Where the symbols take the states:
ka: q623->q745, q162->q903, q572->q277, q416->q325, q227->q631, q435->q472, q325->q559, q472->q162, q132->q865, q31->q435, q865->q288, q407->q655, q277->q144, q150->q777, q311->q150, q75->q31, q788->q305, q692->q776, q221->q311, q631->q221, q986->q788, q455->q623, q903->q238, q745->q909, q238->q666, q776->q455, q305->q54, q533->q407, q777->q366, q559->q692, q288->q533, q989->q822, q822->q227, q666->q572, q144->q416, q106->q132, q909->q75, q54->q989, q655->q986, q366->q106
ni: q623->q227, q162->q655, q572->q865, q416->q366, q227->q623, q435->q788, q325->q777, q472->q986, q132->q277, q31->q305, q865->q572, q407->q903, q277->q132, q150->q559, q311->q692, q75->q54, q788->q435, q692->q311, q221->q776, q631->q455, q986->q472, q455->q631, q903->q407, q745->q822, q238->q533, q776->q221, q305->q31, q533->q238, q777->q325, q559->q150, q288->q666, q989->q909, q822->q745, q666->q288, q144->q106, q106->q144, q909->q989, q54->q75, q655->q162, q366->q416

The rows follow the links: the fewer symbols apart two states are, the more alike their rows tend to be.

Name the state of each row.
(-24, -60, -67, +10, +22, +24, -65, +17, -9, -3, +64, +45, -26, +23, +50, -17, -17, +20, +19, -26, +56, +52, -15, -41, -4, +56, -19, +10, +28, +81, +27, +24, +71, -18, -10, +37, +95, -44, +57, +22, +17, +28, +69, +11, -65, -1, -19, -7, +22, +1, -53, -4, -1, -21, -40, -37, -13, -22): q909
(-84, -60, -7, -17, +11, +64, -48, -36, +20, +31, +47, -10, -39, -12, +11, -30, -20, +31, +30, -4, -16, +55, +11, +16, -10, -60, +20, -20, -13, +10, +60, -15, -38, -8, -51, +1, +72, -32, +86, -33, +24, -58, -14, -28, -11, -47, -10, -17, -24, +4, -58, -31, +87, -66, -56, -54, +30, +28): q407
(+34, +68, -10, -13, -72, -46, -1, +35, -8, +15, -49, +37, -66, +41, -78, -20, +51, +15, +21, +52, -22, +9, +52, +3, +82, -35, +35, -15, -34, -30, -35, -14, -15, +1, +15, +0, -21, +30, -36, -8, -6, -26, -36, +18, +91, -21, +38, -39, -89, -27, +37, -52, +32, -31, -3, -51, -44, +15): q238
(+14, -46, -16, +36, +0, -58, -46, +34, -27, -58, +7, +33, +0, +14, +44, -53, +47, -24, +14, -38, +25, +33, -43, -21, +4, +84, -61, -13, +13, +47, +20, +22, +96, +8, -16, +25, +66, -42, -35, -10, +8, +41, +55, +8, -77, -12, -19, +25, +29, -40, -2, -50, -21, +69, -34, -27, +5, -22): q31
(-43, -63, -64, -26, +24, +73, -51, +9, +5, +31, +54, +21, -20, +26, +53, +3, -34, +39, +15, -28, +53, +36, -9, -55, -34, +41, +13, +24, +31, +49, +17, +21, +28, -28, +16, +15, +95, -19, +85, +4, +11, -3, +47, -2, -36, -9, -8, -15, +17, +2, -56, +2, +16, -52, -47, -24, -13, -18): q745
(+28, +87, -32, -12, +8, +18, +12, +11, +4, -3, +42, +28, -14, +56, -17, +43, -2, +6, +9, +35, +42, +1, +78, -61, +79, +4, +16, +24, -34, +29, -42, -2, +12, +47, +72, +1, -38, +42, -5, +78, +2, +64, +55, +36, +48, +51, +27, -49, +0, +21, -10, +77, -38, -47, +20, -23, -52, -41): q311
(-44, +63, +29, +54, +18, +16, +24, -57, +14, -31, +58, -21, +39, -29, -17, +30, -14, -52, -9, +39, -8, -23, +62, +34, +39, -83, -21, -20, -42, -3, +5, -32, -43, +53, -17, -19, -77, -16, -38, +60, +3, +22, +25, -14, -1, +85, -16, -14, +18, +40, -18, +72, -24, +5, +39, -1, +29, 0): q144
(-44, -60, -50, -71, +23, +75, -30, +8, +20, +52, +22, +2, -10, +19, +42, +15, -69, +63, +8, -20, +42, +36, -13, -46, -57, +17, +42, +49, +40, +33, +14, +28, +3, -43, +12, +15, +82, +11, +103, -13, -10, -17, -3, 0, -6, -14, -4, -7, +14, +7, -53, +1, +26, -67, -38, +5, -13, -4): q623
(+80, +11, -16, -38, -35, -39, +20, +69, -24, +36, -24, +28, -12, +30, -47, +19, -9, +24, -20, +15, +46, -21, +5, -28, +40, +23, +62, +22, +42, -15, -91, +34, +18, -53, +14, -12, -5, +63, -22, +32, -30, +4, -46, +34, +101, -11, -21, -12, -35, -56, +36, -30, -55, -20, +26, +13, -60, +3): q227
(+103, -19, +0, -14, -37, -76, +34, +61, -16, +19, -37, +21, +17, +10, -40, +16, +12, -3, -26, -9, +32, -46, -32, -10, +15, +29, +44, +8, +70, -10, -84, +25, +7, -67, -20, -20, +4, +38, -40, +18, -51, -5, -59, +17, +78, -27, -21, -4, -9, -73, +41, -56, -66, +18, +38, +18, -53, +11): q822

Each walk starts at a row. The symbols on each line, taken left to right, move it on to the next state.
Each answer is a row, close to the row of the state it stands for.
start (+77, +14, -3, -3, -53, -94, +19, +58, -25, -3, -82, +25, -41, +24, -37, -45, +78, -5, +14, +20, -35, +9, -19, +14, +26, +46, -6, -21, -7, -34, -34, -2, +46, -29, +7, -1, +11, +29, -63, -42, -7, -10, -31, +25, +39, -65, +28, +11, -46, -49, +61, -96, 0, +51, -18, -16, -19, +11)
ka ni ni ka ka ni ni
(+10, +87, -9, +9, -39, -24, +12, -4, -2, +13, +7, +45, -54, +42, -68, -20, +40, -9, +20, +63, -16, +5, +83, +8, +103, -67, +45, -28, -54, -25, -28, -37, -29, +30, +4, +1, -14, +33, -18, +30, -8, -18, -17, +6, +104, -2, +21, -38, -74, -3, +15, -13, +14, -46, 0, -58, -17, +7)
ka ka ni ka ni ni ni
(-22, +84, -1, +36, -28, +5, -10, -13, +19, +1, +47, +24, -28, +39, -72, +5, +12, -20, +15, +55, -2, -2, +97, +14, +93, -90, +34, -35, -67, -7, -15, -35, -45, +42, -3, -1, -37, -1, -18, +66, -1, -1, +2, -2, +71, +40, +5, -51, -48, +15, -4, +40, +15, -48, +9, -49, -3, 0)
start (+37, -30, -1, +49, -19, -89, -25, +32, -34, -53, -36, +32, -1, +10, +6, -65, +75, -22, -6, -20, +0, +26, -60, -5, +9, +86, -43, -18, +25, +29, +4, +16, +87, -13, -19, +23, +40, -34, -58, -19, +9, +23, +36, +10, -53, -24, -11, +27, +2, -23, +37, -67, -25, +96, -21, -1, +4, -7)
ka ka ni ni ni ka ni
(+69, -15, +10, +17, -44, -103, -9, +45, -33, -44, -77, +15, -13, +7, -4, -72, +92, -17, +15, 0, -1, +10, -33, +7, +20, +75, -36, -27, +8, -6, -21, +1, +68, -20, +2, -1, +3, -6, -59, -49, +7, +0, 0, +13, -21, -54, +9, +37, -17, -37, +53, -88, +6, +79, -5, -8, 0, +16)
ni ni ka ka
(+49, +41, +4, -16, -63, -76, +25, +44, -19, +9, -71, +36, -39, +38, -65, -48, +62, +20, +18, +32, -24, +1, +9, +7, +51, +11, +27, -24, -22, -32, -31, -5, +3, -17, +9, -6, -16, +29, -39, -30, +5, -24, -33, +18, +70, -65, +40, -9, -81, -38, +58, -79, +15, +4, -2, -20, -23, +20)
start (-6, -13, +55, -11, +32, +28, +54, -47, +9, +12, -30, -74, +54, -67, +33, +45, -49, -8, -48, -6, -39, -44, -51, +20, -88, -28, -17, +30, +20, -50, +6, +10, -56, -2, +3, -26, -78, +11, -14, -34, -17, -14, -38, -19, -25, +16, -22, +35, +49, +30, +4, +43, -28, +27, +40, +83, +33, +13)
ka ka ka ka ni ka ka
(+51, +77, -39, -34, -19, +3, +9, +28, +4, +23, +13, +51, -24, +57, -32, +39, -10, +27, +1, +49, +47, -20, +68, -55, +67, +1, +56, +18, -8, +30, -59, +8, +13, -7, +78, +3, -12, +45, -2, +70, -18, +43, +16, +41, +81, +34, +18, -43, -16, -10, +9, +31, -37, -50, +26, -4, -61, -30)
ni ni ni ni ni ka ni
(+70, +43, -30, -40, -33, -16, +19, +44, -21, +45, -9, +38, -21, +60, -37, +40, -11, +27, -13, +27, +45, -24, +28, -51, +47, +10, +75, +32, +21, +5, -78, +13, +6, -23, +45, -20, -15, +56, +3, +56, -23, +19, -18, +42, +97, -1, +21, -37, -42, -43, +21, -4, -46, -32, +22, -6, -64, +5)
start (+3, +94, -11, +17, +15, +15, +25, -17, +6, -15, +43, +22, -9, +36, +4, +23, +10, -10, +19, +39, +17, -19, +51, -42, +44, +5, -30, +15, -43, +40, -10, -24, +33, +58, +80, +11, -48, +15, -16, +78, +15, +73, +91, +23, +3, +59, +41, -19, +31, +63, +10, +80, -26, -21, +31, -4, -28, -45)
ni ni ka ni ka ka
(-8, -24, +31, -61, +50, +38, +40, -24, +9, +41, -50, -64, +42, -55, +35, +52, -69, +31, -22, -16, -35, -39, -48, +11, -101, -11, -2, +42, +27, -55, +9, +13, -49, -28, +18, -33, -49, +31, +32, -25, -11, -27, -60, -23, -5, -6, -10, +21, +42, +13, 0, +33, -2, 0, +26, +74, -1, +19)
ka ka ni ni ni ka ni
(-9, -39, 0, -86, +35, +59, +15, -17, -2, +66, -36, -54, +13, -18, +40, +49, -86, +58, -31, -16, -3, -18, -50, -16, -106, +5, +27, +55, +45, -37, +1, +27, -46, -42, +16, -19, +7, +40, +71, -53, +2, -42, -53, -14, +11, -21, -6, +12, +26, +22, -24, +12, +17, -27, +2, +52, +0, +13)
start (-26, -54, -21, -81, +32, +85, -8, -9, +14, +77, -16, -21, +3, -4, +55, +35, -74, +73, -2, -23, +12, +12, -35, -29, -81, +5, +48, +52, +43, -10, +5, +34, -29, -55, +16, -14, +50, +25, +102, -30, -3, -52, -27, 0, +13, -17, -8, -1, +5, +19, -27, +10, +30, -67, -14, +36, -11, +8)
ni ka ka ka ka
(-2, +71, +8, +27, +29, +6, +19, -41, +0, -37, +14, +5, +14, +13, +13, +27, +13, -26, +16, +33, -7, -16, +44, -33, +14, +13, -54, +21, -57, +1, +5, -40, +24, +67, +85, +17, -69, +2, -28, +45, +22, +72, +96, +24, -37, +70, +40, +8, +48, +65, -3, +88, -32, +27, +23, +7, -4, -34)
ka ka ka ka ni ka
(-28, +84, +17, +63, -9, +14, +11, -41, +20, -26, +52, +0, -7, -6, -43, +14, -2, -53, -6, +47, -6, -15, +85, +41, +74, -95, +8, -35, -47, -1, -1, -32, -42, +56, -10, -3, -59, -6, -37, +82, -5, +13, +19, -4, +32, +62, -3, -42, -11, +15, -10, +56, -14, -33, +25, -30, +16, -11)
start (-29, +43, +58, +56, +42, +21, +25, -51, +27, -41, +27, -41, +55, -55, -7, +39, -20, -59, -25, +7, -14, -37, +27, +40, -10, -64, -43, -15, -20, -8, +10, -8, -52, +57, -19, -18, -96, -20, -46, +41, +4, +21, +3, -23, -19, +66, -22, +4, +43, +27, -1, +82, -23, +31, +50, +22, +23, -11)
ni ka ni ni ni ka ka
(-22, +12, +51, +18, +52, +23, +47, -47, +16, -18, -3, -66, +69, -66, +12, +42, -39, -36, -34, +6, -34, -56, -9, +30, -66, -52, -28, -1, -13, -26, +12, -2, -53, +12, -8, -24, -94, +5, -36, +11, -3, +12, -13, -27, -28, +48, -21, +15, +49, +31, +4, +72, -19, +36, +44, +66, +26, +8)
start (-2, +66, +14, +22, +34, -4, +37, -52, +5, -37, -35, -30, +5, -11, +33, +9, +18, -10, +7, +19, -41, -20, -3, -20, -32, +17, -76, +18, -46, -11, +28, -41, +13, +58, +81, +4, -81, +7, -35, -1, +21, +46, +76, -3, -44, +56, +57, +20, +57, +74, +19, +61, -1, +42, +28, +30, -6, -28)
ni ka ni ka ka
(-5, +44, +39, -1, +39, -4, +44, -53, +1, -35, -73, -50, +12, -27, +33, +6, +34, -3, +1, +18, -55, -16, -25, +2, -59, +21, -73, +26, -36, -31, +39, -30, +7, +59, +63, +10, -78, +12, -26, -59, +22, +22, +36, -8, -55, +25, +49, +37, +52, +73, +20, +45, +24, +42, +25, +49, +12, -14)
ni ni ka ka ni ka ni
(-14, +30, +53, -39, +30, +6, +37, -55, +6, +13, -84, -55, +6, -29, +26, -10, +16, +21, +19, +11, -82, -15, -49, +11, -79, +5, -59, +24, -42, -68, +39, -22, -12, +29, +64, -8, -73, +8, -1, -79, +24, -23, -7, -26, -43, -13, +53, +41, +39, +56, +21, +22, +50, +31, +5, +34, +27, +15)
start (-64, -36, -2, -37, +7, +64, -21, -27, +21, +52, -5, -13, -47, -9, -2, -17, -12, +57, +27, -7, -38, +54, -2, +26, -44, -52, +18, +11, -27, -29, +57, -17, -47, -3, -13, -5, +40, +11, +79, -82, +27, -69, -43, -39, +15, -61, +26, -9, -29, +27, -43, -24, +103, -52, -43, -38, +29, +24)
ka ka ni ni
(-90, -69, -33, +21, +8, +59, -73, -13, +17, +5, +75, +17, -22, -6, +11, -22, -16, +6, +21, -17, +18, +51, +22, +27, +17, -54, +15, -31, +2, +34, +53, -1, -15, 0, -75, +18, +96, -65, +59, -4, +14, -36, -6, -27, -22, -20, -37, -11, -27, -5, -58, -16, +48, -49, -56, -49, +41, +16)
ka ni ni ka ka ni ni
(-2, -79, +21, +82, -3, -47, -32, +28, -15, -45, +39, -2, +49, -37, +13, -32, +13, -63, -32, -36, +35, +10, -43, +22, +5, +5, +2, -42, +52, +39, -2, +12, +27, -27, -108, +2, +55, -57, -51, +26, -19, +10, -22, -10, -54, -11, -61, +14, +5, -58, -8, -31, -52, +47, +1, +13, +31, +4)
start (+72, -60, +19, +9, -32, -82, +8, +54, -22, -11, -32, +2, +36, -15, -20, +0, +14, -15, -43, -30, +31, -36, -54, +4, +3, +24, +15, -15, +70, -5, -45, +36, +16, -60, -60, -28, +7, +17, -66, +1, -31, -3, -54, +8, +25, -28, -45, +15, -9, -75, +30, -61, -71, +62, +20, +35, -15, +21)
ka ni ka ka
(-16, -59, -28, +28, +13, -14, -35, +14, -15, -59, +53, +37, +1, +32, +55, -35, +40, -5, +19, -39, +48, +45, -22, -35, +4, +77, -35, -7, +13, +84, +29, +10, +80, -11, -8, +42, +89, -48, +20, +15, +22, +34, +83, +20, -74, -3, -6, +16, +33, -7, -30, -20, +1, +18, -41, -26, +1, -24)
ka ka ka ka ni ka ka
(-36, -77, +3, +81, 0, -14, -47, +0, -15, -51, +71, +12, +51, -28, +24, -22, +5, -52, -2, -35, +28, +26, -7, +39, +25, -15, -20, -45, +44, +69, +24, +7, +17, -26, -109, +19, +88, -77, -21, +13, -2, -10, +1, -14, -53, -1, -70, +8, +3, -41, -37, -20, -23, +39, -19, -11, +46, +8)
